Below is a small trained network, with its code and all its weights. Each question gives an input and a target symbol and asks what happens when units are switched off, that is, made to give their printed mean instead of their output.

import numpy as np


def w(rows, s, z=0):
    codes = np.array(rows[::2]) - 128.0
    scale = np.full(codes.shape[1], s)
    scale[-1] = z or s
    return codes * scale


def norm(h):
    return h / np.sqrt((h * h).mean(-1, keepdims=True) + 1e-5)


def f(y):
    return y / 2 * (1 + np.tanh(0.7978845608 * (y + 0.044715 * y**3)))


def softmax(a):
    e = np.exp(a - a.max(-1, keepdims=True))
    return e / e.sum(-1, keepdims=True)


def log_softmax(a):
    a = a - a.max(-1, keepdims=True)
    return a - np.log(np.exp(a).sum(-1, keepdims=True))


def net(x, mask):
    ids = ['βγεζμφψω'.index(c) for c in x.split()]
    T = len(ids)
    res = E[ids] + P[:T]
    u = 0
    for l in range(3):
        r = norm(res)
        for j in range(2):
            rows = slice(2 * j, 2 * j + 2)
            q, k, v = (r @ M[l][rows].T for M in (Q, K, V))
            z = softmax(np.where(np.tri(T) > 0, q @ k.T / 2**0.5, -1e9)) @ v
            o = O[l][rows]
            res = res + np.where(mask[u + j], z, o[:, -1]) @ o[:, :-1]
        u += 2
        y = f(norm(res) @ A[l][:, :-1].T + A[l][:, -1])
        res = res + np.where(mask[u : u + 8], y, B[l][:, -1]) @ B[l][:, :-1]
        u += 8
    return log_softmax(norm(res)[-1] @ U[:, :-1].T + U[:, -1])


Q, K, V, O, A, B = {}, {}, {}, {}, {}, {}
E = w([
[113,38,123,154,165,99,121,97],'β',
[123,52,101,104,111,119,98,123],'γ',
[141,109,102,185,117,87,88,66],'ε',
[189,101,163,135,101,155,62,129],'ζ',
[106,147,117,74,38,104,88,166],'μ',
[70,104,156,112,68,143,162,112],'φ',
[124,71,249,87,181,146,102,135],'ψ',
[161,146,187,101,87,110,53,207],'ω',
],0.021)
P = w([
[41,163,76,213,214,197,24,71],'0',
[44,149,85,177,194,192,55,89],'1',
[63,123,108,156,150,196,86,140],'2',
[95,121,106,149,128,182,91,125],'3',
[103,117,120,132,106,180,107,129],'4',
[116,118,124,121,85,174,122,134],'5',
[136,105,122,114,83,156,128,126],'6',
[128,110,139,102,77,148,142,116],'7',
[141,119,151,110,70,142,150,106],'8',
[160,102,150,103,60,125,160,106],'9',
[183,124,187,127,74,116,137,82],'10',
[181,110,184,107,59,95,170,91],'11',
[187,115,210,114,61,84,178,74],'12',
[204,137,254,140,29,86,173,83],'13',
],0.0091)
Q[0] = w([
[112,115,103,135,97,100,95,149],'L0H0',
[162,139,132,139,138,103,172,138],'L0H0',
[61,205,49,95,254,234,222,200],'L0H1',
[106,203,122,108,196,84,174,199],'L0H1',
],0.0094)
K[0] = w([
[131,74,155,190,90,112,128,153],'L0H0',
[103,171,125,103,164,157,141,176],'L0H0',
[80,150,60,147,173,216,108,155],'L0H1',
[109,138,115,254,151,200,60,153],'L0H1',
],0.0077)
V[0] = w([
[90,71,114,131,113,102,45,54],'L0H0',
[15,208,163,200,203,199,81,177],'L0H0',
[143,2,20,99,154,110,116,87],'L0H1',
[69,243,173,127,133,61,218,145],'L0H1',
],0.0045)
O[0] = w([
[138,33,43,103,112,138,92,102,254],'L0H0',
[36,70,3,223,181,171,93,170,140],'L0H0',
[179,209,80,139,110,150,120,143,154],'L0H1',
[122,66,144,48,192,32,30,66,44],'L0H1',
],0.007,0.0069)
A[0] = w([
[135,79,74,97,204,137,196,103,117],'L0N0',
[151,127,190,180,155,80,154,122,140],'L0N1',
[87,39,107,35,144,101,69,172,145],'L0N2',
[130,103,70,169,217,140,157,145,97],'L0N3',
[11,63,175,150,54,254,164,124,251],'L0N4',
[210,129,108,61,180,139,29,98,114],'L0N5',
[128,130,11,120,41,21,91,156,200],'L0N6',
[140,172,141,138,120,140,83,235,138],'L0N7',
],0.006,0.0033)
B[0] = w([
[161,123,179,112,3,153,131,36,123],'L0N0',
[133,162,165,139,10,141,187,129,127],'L0N1',
[108,209,98,191,88,147,61,99,152],'L0N2',
[97,159,118,129,93,53,152,227,132],'L0N3',
[236,29,102,157,180,91,95,110,254],'L0N4',
[86,58,154,43,135,126,117,133,144],'L0N5',
[90,161,246,202,172,134,57,33,221],'L0N6',
[30,171,136,133,107,97,57,166,139],'L0N7',
],0.0065,0.0079)
Q[1] = w([
[178,71,200,181,81,112,16,66],'L1H0',
[88,149,144,153,139,147,195,65],'L1H0',
[92,61,164,210,2,84,93,117],'L1H1',
[84,178,105,100,186,143,130,158],'L1H1',
],0.0074)
K[1] = w([
[201,90,255,143,84,10,196,117],'L1H0',
[94,93,105,126,112,149,117,118],'L1H0',
[123,75,231,147,27,122,173,147],'L1H1',
[25,54,32,172,176,154,96,199],'L1H1',
],0.0077)
V[1] = w([
[115,187,120,74,206,196,122,67],'L1H0',
[91,56,125,195,26,83,203,56],'L1H0',
[115,178,43,202,146,89,157,100],'L1H1',
[114,254,147,251,181,82,115,70],'L1H1',
],0.0073)
O[1] = w([
[193,89,196,208,40,93,145,31,55],'L1H0',
[232,130,62,39,209,211,35,222,254],'L1H0',
[100,129,152,27,119,212,39,255,113],'L1H1',
[129,49,97,19,17,175,229,87,124],'L1H1',
],0.0075,0.0076)
A[1] = w([
[133,77,255,170,66,207,163,193,76],'L1N0',
[109,202,99,86,95,146,106,159,129],'L1N1',
[160,149,213,107,120,80,185,141,68],'L1N2',
[166,155,126,1,160,145,159,162,108],'L1N3',
[92,108,51,179,125,144,85,62,144],'L1N4',
[158,134,203,139,188,101,34,77,146],'L1N5',
[183,91,138,134,183,123,177,238,208],'L1N6',
[46,242,73,90,32,74,114,113,254],'L1N7',
],0.006,0.0016)
B[1] = w([
[182,91,169,103,136,64,104,104,123],'L1N0',
[24,84,226,89,53,160,59,142,126],'L1N1',
[83,174,34,159,149,150,89,120,112],'L1N2',
[142,202,144,137,74,116,136,159,131],'L1N3',
[187,99,191,145,195,76,91,190,235],'L1N4',
[143,105,88,73,94,131,114,163,254],'L1N5',
[87,140,95,56,85,170,150,2,170],'L1N6',
[190,36,224,148,115,92,47,153,126],'L1N7',
],0.0073,0.0058)
Q[2] = w([
[159,75,128,138,150,142,3,121],'L2H0',
[50,176,83,114,98,136,117,113],'L2H0',
[51,118,143,133,138,141,202,67],'L2H1',
[141,160,151,188,193,118,156,151],'L2H1',
],0.013)
K[2] = w([
[202,218,166,59,168,86,195,167],'L2H0',
[78,74,98,164,168,202,180,178],'L2H0',
[2,41,152,232,52,220,75,226],'L2H1',
[152,108,172,166,160,112,42,89],'L2H1',
],0.0073)
V[2] = w([
[148,159,255,100,53,184,98,236],'L2H0',
[47,155,99,141,64,52,80,212],'L2H0',
[152,69,190,43,151,113,214,113],'L2H1',
[136,172,176,164,96,74,125,73],'L2H1',
],0.0072)
O[2] = w([
[142,124,107,170,139,14,131,98,148],'L2H0',
[188,145,40,57,83,19,33,62,77],'L2H0',
[26,94,102,155,214,164,1,73,48],'L2H1',
[158,53,148,97,133,174,83,134,3],'L2H1',
],0.0096,0.0069)
A[2] = w([
[207,12,169,92,128,124,130,143,170],'L2N0',
[80,239,106,186,188,155,56,199,179],'L2N1',
[164,128,165,243,198,75,98,149,3],'L2N2',
[148,91,10,144,148,131,196,95,243],'L2N3',
[153,121,95,105,129,136,43,129,107],'L2N4',
[164,130,98,1,38,174,178,121,136],'L2N5',
[93,127,188,45,193,148,63,127,63],'L2N6',
[115,204,166,181,38,121,50,149,155],'L2N7',
],0.0086,0.0012)
B[2] = w([
[131,171,136,103,90,102,112,115,254],'L2N0',
[110,135,98,129,173,87,156,106,162],'L2N1',
[46,105,168,148,121,148,142,119,197],'L2N2',
[132,184,244,146,101,105,126,94,194],'L2N3',
[50,140,138,77,184,158,155,158,205],'L2N4',
[42,97,94,139,72,187,66,55,160],'L2N5',
[106,74,105,125,154,115,192,196,135],'L2N6',
[157,140,169,138,142,184,155,78,160],'L2N7',
],0.011,0.0093)
U = w([
[104,183,107,120,181,148,136,139,105],'β',
[100,121,212,208,128,98,179,109,107],'γ',
[182,194,129,195,88,141,179,102,53],'ε',
[100,170,135,120,111,25,104,85,157],'ζ',
[29,120,89,212,110,152,132,1,174],'μ',
[147,99,34,178,118,35,141,71,252],'φ',
[105,129,176,45,38,145,130,116,131],'ψ',
[62,130,71,142,165,78,152,149,155],'ω',
],0.0086,0.0032)

Each question gives the input, a string of symbols that net reads in full, and the target symbol t.
The units are the heads (2 rows each of Q, K, V and O) and the neurons (one row each of A and B). Each row of codes is followed by its name. A weight is (code - 128) times the scale printed after its matrix; where a second scale follows, it is the last column's (O, A, B and U).
mask holds one flag per unit, layer by layer, with each layer's heads first. A switched-off unit (its flag False) gives its mean, the last column of its rows in O or B, instead of its output. The means were averaged over made-up inputs and are rounded, as every weight is.
A unit's drop is (log p(t) with every unit on - log p(t) with that unit switched off) / (log p(t) with every unit on - log p(t) with every unit switched off).
The circuit of an input: a set's keep is (log p(t) with only the set's units on - log p(t) with every unit switched off) / (log p(t) with every unit on - log p(t) with every unit switched off). Starting from the 12 units with the biggest drops (on a tie, the unit counted first), units are removed one at a time, each time the one whose removal leaves the highest keep (on an exact tie, the one counted first), for as long as the keep stays at least 0.8.
units of the circuit, in order: the units of the circuit, biggest drop first
k most important neurons: the k neurons with the biggest drops, biggest first
k most important neurons of layer l: the k neurons of layer l with the biggest drops, biggest first
heads that matter: for each layer, one digit per head in row order, 1 if its drop is at least 0.15 and else 0, layers parted by /
input ε β φ ζ ε ε φ ε ζ ε ε ε ζ γ, target ε: units of the circuit, in order => [L1H1 L0H1]
input ω ζ β, target ζ: units of the circuit, in order => [L2N3 L2H0]
input ε μ β ζ ω ζ ε φ μ ε β φ φ β, target ω: heads that matter => 01 / 10 / 01
input ε ε φ μ ζ β ζ φ, target β: heads that matter => 11 / 11 / 10
input ε φ ε φ β φ ζ ω γ ζ ε ε β, target μ: 3 most important neurons of layer 0 => [L0N4 L0N6 L0N1]
input ε ε ζ β, target γ: units of the circuit, in order => [L2N3]
input φ ψ γ ψ ε ε ζ γ ε ε ζ ε φ φ, target β: units of the circuit, in order => [L1H0 L1H1]
input ψ ε γ ε ε ε ζ ε ψ β ε ψ ζ, target γ: heads that matter => 00 / 01 / 10
input ε γ ζ ζ, target ε: units of the circuit, in order => [L0H1 L2H1]
input ζ ε ε ψ ζ ζ, target γ: 2 most important neurons of layer 2 => [L2N2 L2N5]
input μ β ω ε ε φ ψ ε ζ ε ζ ζ γ, target ε: units of the circuit, in order => [L0H1 L1H1]
input ψ ε μ ζ ε ζ φ ω φ, target φ: units of the circuit, in order => [L2H0 L0N4]
input ε φ φ ψ, target ω: units of the circuit, in order => [L2N3 L2N6]
input β ε ζ ε ε ε φ ζ, target ω: heads that matter => 00 / 01 / 01
input ε ζ ζ γ ψ ε ψ β ω ζ, target φ: units of the circuit, in order => [L2H0]
input ζ ε ε ζ ε β β φ ζ, target β: heads that matter => 00 / 01 / 00
input ω φ ω ε ε ε ε ω ε ε ζ ε ε ε, target ψ: heads that matter => 00 / 00 / 00
input γ φ ε ε, target β: 3 most important neurons => [L1N4 L1N6 L0N4]
input ε ε ζ γ γ β ε ε ζ φ, target γ: 2 most important neurons => [L0N4 L2N3]
input ζ γ ε ε ε ε φ β ε μ ε φ ω φ, target ζ: 2 most important neurons => [L0N4 L2N3]
input ε ψ γ ε μ ζ β μ μ β ε ε, target μ: 3 most important neurons => [L2N5 L0N4 L1N4]
input ε ε ζ ε ε, target ε: units of the circuit, in order => [L2H1]
input ε ω φ ω φ β ε φ ε ζ, target β: units of the circuit, in order => [L1H1 L0N4 L1H0 L2N3]
input ε φ ε ζ β, target ε: units of the circuit, in order => [L0H1 L2H1]
input ε ω ε, target φ: heads that matter => 00 / 01 / 10
input ε ψ ζ ε ψ ω ε ζ, target ζ: heads that matter => 00 / 11 / 10
input ε ω φ ε ε ω φ, target φ: units of the circuit, in order => [L2H0]
input ε ε ε ε ζ ζ β μ, target β: heads that matter => 00 / 10 / 00
input β γ ε, target ε: heads that matter => 11 / 10 / 01
